Here is a tiny trained network, its code and every weight. The questions are about switching its units off for an input and a class, where a switched-off unit gives its printed mean instead of its output.

import numpy as np


def w(rows, s, z=0):
    codes = np.array(rows[::2]) - 128.0
    scale = np.full(codes.shape[1], s)
    scale[-1] = z or s
    return codes * scale


def f(y):
    return np.maximum(y, 0)


def log_softmax(a):
    a = a - a.max(-1, keepdims=True)
    return a - np.log(np.exp(a).sum(-1, keepdims=True))


def net(x, mask):
    res = np.array(x, float).reshape(1, 8) / 4 @ E
    y = f(res @ A[0][:, :-1].T + A[0][:, -1])
    res = res + np.where(mask, y, B[0][:, -1]) @ B[0][:, :-1]
    return log_softmax(res[-1] @ U[:, :-1].T + U[:, -1])


A, B = {}, {}
E = w([
[122,187,163,155,210,70,108,81,110],'x0',
[160,221,191,58,132,205,117,89,129],'x1',
[119,86,194,82,143,79,118,102,73],'x2',
[71,185,100,136,228,150,136,172,122],'x3',
[106,126,90,77,102,119,176,114,43],'x4',
[79,107,153,140,118,185,246,63,149],'x5',
[77,109,190,125,154,132,132,208,145],'x6',
[91,158,76,52,152,69,141,140,182],'x7',
],0.014)
A[0] = w([
[127,37,196,132,143,68,60,143,112,209],'N1',
[62,58,180,108,205,143,198,106,188,181],'N2',
[116,69,44,69,184,115,141,193,222,97],'N3',
[97,166,146,88,184,102,101,234,88,154],'N4',
[156,133,145,145,114,208,92,143,199,240],'N5',
[132,88,128,109,171,49,145,117,94,252],'N6',
[166,181,59,87,146,184,158,103,190,255],'N7',
[139,113,53,254,153,97,139,150,85,130],'N8',
],0.0098,0.0031)
B[0] = w([
[116,42,214,86,96,62,20,168,120,242],'N1',
[20,148,211,185,177,87,218,141,120,235],'N2',
[52,131,15,87,88,141,100,152,242,220],'N3',
[113,139,41,81,217,191,93,200,66,248],'N4',
[204,166,254,183,72,177,155,161,184,219],'N5',
[92,117,67,122,39,35,84,158,40,219],'N6',
[150,156,107,90,161,177,158,41,212,210],'N7',
[116,104,37,200,108,172,67,53,94,234],'N8',
],0.008,0.015)
U = w([
[173,69,201,182,96,182,84,231,144,149],'0',
[120,102,89,206,112,175,101,71,70,90],'1',
[145,101,147,76,108,36,72,116,73,99],'2',
[207,231,185,135,173,192,112,83,162,129],'3',
[141,81,166,82,57,250,230,74,73,254],'4',
[33,116,173,200,175,126,177,160,105,90],'5',
[128,167,108,76,190,174,97,191,49,150],'6',
[95,114,81,109,110,151,147,174,216,42],'7',
],0.012,0.0038)

Each question gives the input, the list of numbers given to net, and the class t.
The units are the neurons (one row each of A and B). Each row of codes is followed by its name. A weight is (code - 128) times the scale printed after its matrix; where a second scale follows, it is the last column's (A, B and U).
mask holds one flag per neuron, in row order. A switched-off neuron (its flag False) gives its mean, the last column of its row in B, instead of its output. The means were averaged over made-up inputs and are rounded, as every weight is.
A unit's drop is (log p(t) with every unit on - log p(t) with that unit switched off) / (log p(t) with every unit on - log p(t) with every unit switched off).
The circuit of an input: a set's keep is (log p(t) with only the set's units on - log p(t) with every unit switched off) / (log p(t) with every unit on - log p(t) with every unit switched off). Starting from all 8 units, units are removed one at a time, each time the one whose removal leaves the highest keep (on an exact tie, the one counted first), for as long as the keep stays at least 0.8.
units of the circuit, in order: the units of the circuit, biggest drop first
k most important neurons: the k neurons with the biggest drops, biggest first
drop of u: that unit's drop, to one decimal
input [-2,-8,3,-8,-4,-1,-8,-6], class 2: units of the circuit, in order -> [N1]
input [6,-1,-7,8,-2,2,2,1], class 7: 2 most important neurons -> [N3 N7]
input [1,-3,0,-3,3,-2,2,-8], class 2: units of the circuit, in order -> [N1 N5]
input [5,-4,8,-3,6,5,2,-2], class 2: 2 most important neurons -> [N6 N1]
input [-6,-1,-6,-8,7,-5,-4,-1], class 4: units of the circuit, in order -> [N6 N1]
input [6,5,-7,7,0,-4,0,-1], class 3: 2 most important neurons -> [N7 N6]
input [3,-4,-1,-8,-1,4,7,7], class 5: 2 most important neurons -> [N2 N7]
input [-8,-7,-5,0,-8,8,5,-5], class 5: 2 most important neurons -> [N2 N1]
input [-8,-6,8,-2,4,4,-6,6], class 2: 2 most important neurons -> [N6 N7]
input [1,1,-4,-1,8,1,3,0], class 4: 2 most important neurons -> [N4 N3]
input [5,5,-4,-1,7,8,5,-1], class 5: 2 most important neurons -> [N2 N5]
input [4,-7,-5,6,4,-6,2,-5], class 1: drop of N8 -> 3.2
input [0,0,-3,5,1,-8,-4,-8], class 1: drop of N8 -> 1.4
input [0,5,-8,8,5,4,6,-2], class 3: units of the circuit, in order -> [N7]
input [-3,-2,4,0,-2,-2,-1,0], class 2: drop of N2 -> 0.0
